Here is a tiny trained network, its code and every weight. The questions are about switching its units off for an input and a class, where a switched-off unit gives its printed mean instead of its output.

import numpy as np


def w(rows, s, z=0):
    codes = np.array(rows[::2]) - 128.0
    scale = np.full(codes.shape[1], s)
    scale[-1] = z or s
    return codes * scale


def f(y):
    return np.maximum(y, 0)


def log_softmax(a):
    a = a - a.max(-1, keepdims=True)
    return a - np.log(np.exp(a).sum(-1, keepdims=True))


def net(x, mask):
    res = np.array(x, float).reshape(1, 6) / 4 @ E
    y = f(res @ A[0][:, :-1].T + A[0][:, -1])
    res = res + np.where(mask, y, B[0][:, -1]) @ B[0][:, :-1]
    return log_softmax(res[-1] @ U[:, :-1].T + U[:, -1])


A, B = {}, {}
E = w([
[136,149,59,33,35],'x0',
[126,126,129,127,128],'x1',
[128,128,128,128,128],'x2',
[35,217,196,142,75],'x3',
[98,232,50,86,247],'x4',
[28,78,16,187,80],'x5',
],0.011)
A[0] = w([
[211,34,111,155,172,97],'n0',
[148,98,136,78,44,158],'n1',
[188,105,74,98,105,128],'n2',
[201,145,196,96,130,1],'n3',
[140,133,174,247,202,79],'n4',
[55,189,196,128,104,103],'n5',
[163,55,124,96,195,68],'n6',
[128,170,100,52,50,107],'n7',
[159,145,124,55,93,89],'n8',
[179,74,94,116,142,64],'n9',
[122,183,98,131,186,10],'n10',
[197,143,239,78,147,34],'n11',
[119,69,194,188,118,121],'n12',
[75,178,204,150,76,109],'n13',
[116,148,155,144,91,59],'n14',
[186,158,172,129,163,135],'n15',
[106,170,171,224,143,135],'n16',
[134,72,185,170,109,76],'n17',
[62,82,51,233,98,67],'n18',
[154,118,126,196,69,64],'n19',
[80,174,137,52,51,156],'n20',
[108,176,59,102,183,226],'n21',
[214,62,156,161,54,90],'n22',
[124,82,185,188,133,153],'n23',
[161,127,125,127,56,127],'n24',
[127,117,166,204,177,135],'n25',
],0.014,0.0037)
B[0] = w([
[144,76,199,224,159,244],'n0',
[113,188,140,19,189,219],'n1',
[206,72,157,192,169,197],'n2',
[53,111,55,149,44,214],'n3',
[199,75,38,15,152,242],'n4',
[119,125,157,238,168,217],'n5',
[139,127,147,202,173,208],'n6',
[202,52,111,78,139,217],'n7',
[124,73,79,62,105,189],'n8',
[163,80,183,212,157,193],'n9',
[26,172,246,42,200,194],'n10',
[50,117,74,145,27,251],'n11',
[114,190,147,82,148,220],'n12',
[155,92,187,242,179,223],'n13',
[112,127,191,162,165,164],'n14',
[59,127,112,131,71,210],'n15',
[205,43,101,141,183,206],'n16',
[105,209,130,96,166,208],'n17',
[25,97,33,149,26,231],'n18',
[87,174,148,115,133,184],'n19',
[205,43,126,144,173,220],'n20',
[56,174,196,75,173,236],'n21',
[90,192,149,106,168,253],'n22',
[151,143,121,56,162,211],'n23',
[117,149,156,64,152,190],'n24',
[217,92,62,85,148,211],'n25',
],0.011,0.016)
U = w([
[186,83,87,63,144,253],'0',
[57,240,175,80,174,82],'1',
[138,98,179,249,146,28],'2',
[15,116,64,155,7,14],'3',
],0.016,0.0076)

Each question gives the input, the list of numbers given to net, and the class t.
The units are the neurons (one row each of A and B). Each row of codes is followed by its name. A weight is (code - 128) times the scale printed after its matrix; where a second scale follows, it is the last column's (A, B and U).
mask holds one flag per neuron, in row order. A switched-off neuron (its flag False) gives its mean, the last column of its row in B, instead of its output. The means were averaged over made-up inputs and are rounded, as every weight is.
A unit's drop is (log p(t) with every unit on - log p(t) with that unit switched off) / (log p(t) with every unit on - log p(t) with every unit switched off).
The circuit of an input: a set's keep is (log p(t) with only the set's units on - log p(t) with every unit switched off) / (log p(t) with every unit on - log p(t) with every unit switched off). Starting from the 12 units with the biggest drops (on a tie, the unit counted first), units are removed one at a time, each time the one whose removal leaves the highest keep (on an exact tie, the one counted first), for as long as the keep stays at least 0.8.
circuit, biggest first: the units of the circuit, biggest drop first
unit that matters most: the unit with the biggest drop
top k neurons: the k neurons with the biggest drops, biggest first
drop of u: that unit's drop, to one decimal
input [5,-7,2,-1,2,8], class 3: circuit, biggest first -> (n18)
input [6,4,-3,6,2,-1], class 0: top 3 neurons -> (n7, n0, n8)
input [0,0,2,5,4,-2], class 2: circuit, biggest first -> (n1, n5)
input [-8,-1,3,5,5,-8], class 0: top 4 neurons -> (n4, n16, n25, n18)
input [2,-5,-7,7,-5,-7], class 2: top 2 neurons -> (n13, n5)
input [-6,-3,7,2,5,5], class 0: top 2 neurons -> (n4, n16)
input [4,3,-6,5,4,-4], class 2: top 3 neurons -> (n4, n5, n20)
input [2,6,-5,-7,-8,4], class 1: top 2 neurons -> (n22, n1)
input [4,-7,2,4,1,1], class 0: top 2 neurons -> (n0, n7)
input [-6,-6,2,-4,5,-7], class 3: top 3 neurons -> (n11, n15, n3)
input [5,-5,3,-7,-1,7], class 2: top 2 neurons -> (n2, n9)
input [-5,-5,6,-6,-1,-6], class 2: top 3 neurons -> (n0, n6, n18)
input [-1,5,2,-2,-1,-1], class 2: top 2 neurons -> (n4, n1)
input [-4,-6,-2,-1,2,5], class 3: unit that matters most -> n18
input [7,-2,4,4,0,7], class 0: top 2 neurons -> (n20, n7)
input [-8,1,-4,-4,-7,5], class 0: top 2 neurons -> (n4, n25)
input [2,5,-6,-3,2,2], class 2: top 2 neurons -> (n4, n1)
input [-6,3,4,5,-1,4], class 0: drop of n4 -> 0.7
input [-2,1,1,3,-3,-6], class 3: drop of n11 -> 0.1
input [0,-3,-6,-6,-3,-8], class 3: drop of n3 -> 0.3
input [-6,3,7,-5,4,-8], class 3: circuit, biggest first -> (n11)
input [3,5,-5,5,-5,-7], class 3: drop of n11 -> 1.0
